Below is a small trained network, with its code and all its weights. Each question gives an input and a target symbol and asks what happens when units are switched off, that is, made to give their printed mean instead of their output.

import numpy as np


def w(rows, s, z=0):
    codes = np.array(rows[::2]) - 128.0
    scale = np.full(codes.shape[1], s)
    scale[-1] = z or s
    return codes * scale


def norm(h):
    return h / np.sqrt((h * h).mean(-1, keepdims=True) + 1e-5)


def f(y):
    return y / 2 * (1 + np.tanh(0.7978845608 * (y + 0.044715 * y**3)))


def softmax(a):
    e = np.exp(a - a.max(-1, keepdims=True))
    return e / e.sum(-1, keepdims=True)


def log_softmax(a):
    a = a - a.max(-1, keepdims=True)
    return a - np.log(np.exp(a).sum(-1, keepdims=True))


def net(x, mask):
    ids = ['δεηθλστ'.index(c) for c in x.split()]
    T = len(ids)
    res = E[ids] + P[:T]
    q, k, v = (norm(res) @ M[0].T for M in (Q, K, V))
    z = softmax(np.where(np.tri(T) > 0, q @ k.T / 4**0.5, -1e9)) @ v
    res = res + np.where(mask[0], z, O[0][:, -1]) @ O[0][:, :-1]
    y = f(norm(res) @ A[0][:, :-1].T + A[0][:, -1])
    res = res + np.where(mask[1:9], y, B[0][:, -1]) @ B[0][:, :-1]
    return log_softmax(norm(res)[-1] @ U[:, :-1].T + U[:, -1])


Q, K, V, O, A, B = {}, {}, {}, {}, {}, {}
E = w([
[248,131,103,125],'δ',
[17,153,142,14],'ε',
[167,247,59,88],'η',
[152,240,62,51],'θ',
[120,137,223,9],'λ',
[229,109,206,210],'σ',
[59,7,20,126],'τ',
],0.012)
P = w([
[87,227,117,253],'0',
[135,143,199,103],'1',
[164,117,180,104],'2',
[170,101,172,119],'3',
[168,93,170,124],'4',
[164,85,164,120],'5',
[161,76,161,115],'6',
[162,72,160,122],'7',
[159,66,158,116],'8',
[155,59,155,103],'9',
[156,54,153,102],'10',
[157,50,156,108],'11',
],0.0075)
Q[0] = w([
[121,10,167,91],'h1',
[129,183,149,86],'h1',
[108,125,157,153],'h1',
[111,116,84,101],'h1',
],0.013)
K[0] = w([
[38,2,87,143],'h1',
[106,187,116,116],'h1',
[102,102,207,109],'h1',
[135,136,118,43],'h1',
],0.0092)
V[0] = w([
[40,70,115,175],'h1',
[47,218,165,121],'h1',
[114,254,242,188],'h1',
[117,175,30,86],'h1',
],0.007)
O[0] = w([
[141,17,90,185,4],'h1',
[199,106,202,177,47],'h1',
[51,165,254,58,127],'h1',
[250,144,127,80,111],'h1',
],0.0067,0.0033)
A[0] = w([
[5,251,84,147,146],'n1',
[151,126,164,119,140],'n2',
[138,123,100,163,117],'n3',
[152,178,67,123,138],'n4',
[68,31,101,135,3],'n5',
[84,110,97,92,78],'n6',
[74,58,168,138,149],'n7',
[136,161,29,158,94],'n8',
],0.02,0.0052)
B[0] = w([
[234,196,250,15,205],'n1',
[70,196,145,72,234],'n2',
[193,132,112,168,143],'n3',
[137,10,57,207,254],'n4',
[45,244,169,93,171],'n5',
[23,118,112,211,151],'n6',
[185,60,5,149,204],'n7',
[209,175,194,79,192],'n8',
],0.017,0.0057)
U = w([
[143,1,27,169,192],'δ',
[110,86,128,179,135],'ε',
[158,94,122,140,9],'η',
[161,118,253,110,254],'θ',
[145,123,18,31,61],'λ',
[150,97,140,205,126],'σ',
[171,198,56,202,71],'τ',
],0.0084,0.0041)

Each question gives the input, a string of symbols that net reads in full, and the target symbol t.
The units are the heads (4 rows each of Q, K, V and O) and the neurons (one row each of A and B). Each row of codes is followed by its name. A weight is (code - 128) times the scale printed after its matrix; where a second scale follows, it is the last column's (O, A, B and U).
mask holds one flag per unit, heads first, then neurons. A switched-off unit (its flag False) gives its mean, the last column of its rows in O or B, instead of its output. The means were averaged over made-up inputs and are rounded, as every weight is.
A unit's drop is (log p(t) with every unit on - log p(t) with that unit switched off) / (log p(t) with every unit on - log p(t) with every unit switched off).
The circuit of an input: a set's keep is (log p(t) with only the set's units on - log p(t) with every unit switched off) / (log p(t) with every unit on - log p(t) with every unit switched off). Starting from all 9 units, units are removed one at a time, each time the one whose removal leaves the highest keep (on an exact tie, the one counted first), for as long as the keep stays at least 0.8.
circuit, biggest first: the units of the circuit, biggest drop first
most important unit: the unit with the biggest drop
top k neurons: the k neurons with the biggest drops, biggest first
drop of u: that unit's drop, to one decimal
input θ δ σ δ δ δ, target δ: circuit, biggest first	n4; n1
input ε σ ε δ ε, target δ: circuit, biggest first	h1; n7
input σ θ ε δ θ δ η η λ δ θ θ, target δ: most important unit	n4
input η ε η ε σ λ δ δ ε σ, target λ: top 3 neurons	n7; n4; n2
input σ τ δ λ, target λ: top 3 neurons	n4; n1; n8
input σ δ λ ε θ δ, target λ: top 2 neurons	n1; n2
input δ ε θ ε λ ε, target δ: top 3 neurons	n7; n5; n1
input ε δ δ θ, target θ: drop of n7	0.3
input δ σ δ σ δ δ δ σ σ θ, target θ: drop of n7	0.1
input δ δ ε σ λ σ σ, target δ: drop of h1	2.1
input δ δ δ σ ε λ δ λ λ λ η, target θ: drop of n1	1.4
